Questions about the matrix below. Rows and columns are numbered from 1.
1) The entry just left of the smallest entry?
2) The entry directly above the smallest entry?
3) The entry just left of 241?
4) The entry at row 1, column 2?
5) The entry in row 3 and column 1?
6) The top-left entry?
7) The entry in the bottom-left corner?
8) The entry just right of the smallest entry?
[[ 98 158 177 192 168 110 145 156 179 136 140 118 202 101  47]
 [130 158 208  16 241 145 103  82 234  82 126 145 202 116  19]
 [ 30 107 187  38  84 166 183 223 147 180 150 194 202   9 158]
 [107 246  92 112  90 153 125 186 191 184 147 144 202 153 196]
 [ 39 172 162  35 150  76  54 189 213  53 161 177 202  64 160]
 [ 70 164 147 156 140 138 144 108 159 132  91  91 202 104 118]]
1) 202
2) 116
3) 16
4) 158
5) 30
6) 98
7) 70
8) 158

Questions about the row below.
1) What is the second-last entry?
2) What is the first entry?
3) What is the 2nd entry from the left?
4) What is the last entry?
5) What is the median of all entries?
6) What is the entry just left of the largest entry?
7) What is the entry just right of the smallest entry?
8) What is the entry just left of the smallest entry?
[-30.8  37.9  19.0 -51.3 -60.2  52.2  24.4 -36.9  30.5  75.2 -15.5 -52.6
 -57.9]
1) -52.6
2) -30.8
3) 37.9
4) -57.9
5) -15.5
6) 30.5
7) 52.2
8) -51.3

array([[ -7.07,   8.14,  10.54,  -1.05,  -5.49,  -5.71,  -6.10,  -1.12,
          5.63,   6.15,  -0.20,   0.32],
       [-10.58,  -5.97,  -6.23,  18.13,  18.87,  24.65,  21.05,  23.76,
        -17.96, -17.42,   8.59,  -7.13],
       [-11.03,   8.65,  12.44,   1.44,   2.94,  -0.50,  -1.52,  -6.91,
          5.01,  -1.77,   0.54, -16.44],
       [-10.08,   2.41,   2.85,   7.36,   2.13,   7.28,   5.86,  13.88,
         -3.24,  -2.81,   1.50,   0.21],
       [  7.50,   4.60,   6.18,   3.92,  -0.87,  -3.16,  -0.14,   4.16,
          2.19,   4.44,   5.45,   8.52],
       [-12.27,   7.39,  12.56,   4.04,   1.85,   1.61,  -1.76,   3.68,
         -0.51,  -1.70,   1.36,  -7.13],
       [ 11.98,   2.09,   0.37,  -1.39,  -4.28,  -2.29,  -0.67,   3.58,
          5.45,   8.09,   3.13,  13.38],
       [-10.80,  -3.42,   0.87,  15.37,  16.77,  15.11,  15.05,  20.12,
        -13.32, -11.28,   7.24,  -7.46]])
Give the entry just left of 20.12.
A: 15.05
Give the entry just right of 7.28.
A: 5.86
Give the entry just right of the largest entry.
A: 21.05
Give the entry just left of 4.60.
A: 7.50
Give the entry just left of 5.01.
A: -6.91
Give the entry just right of 0.87.
A: 15.37
The entry just left of the largest entry: 18.87
The smallest entry -> -17.96
The entry just left of 0.87 -> -3.42

[ 42.3  39.0  -4.3   8.4 -58.0  20.9  26.4  51.2   5.6  44.9 -52.5  35.4
   3.1  26.7]
The entry just left of -58.0: 8.4
The entry just right of the largest entry: 5.6
The entry just right of the smallest entry is 20.9
The entry just right of 26.4 -> 51.2

arr = [[615, 838, 553, 476, 631, 466, 645, 698, 343, 618, 416, 380, 832, 615, 470, 539], [589, 547, 668, 430, 490, 751, 576, 443, 642, 178, 648, 651, 467, 525, 783, 671], [596, 409, 487, 651, 558, 571, 548, 399, 709, 632, 820, 799, 344, 543, 674, 615], [531, 793, 589, 631, 586, 515, 621, 738, 374, 593, 268, 385, 833, 552, 439, 541], [687, 613, 524, 205, 579, 554, 604, 536, 632, 624, 622, 635, 567, 596, 494, 530]]
Report the smallest entry.
178
Report the entry just left of 467.
651
Report the entry just left of 820.
632
Report the entry just right of 409.
487
Report the entry just left of 205.
524
The entry just right of 524 is 205
Report the entry just left of 548.
571
The entry just right of 668 -> 430
The entry just right of 467: 525
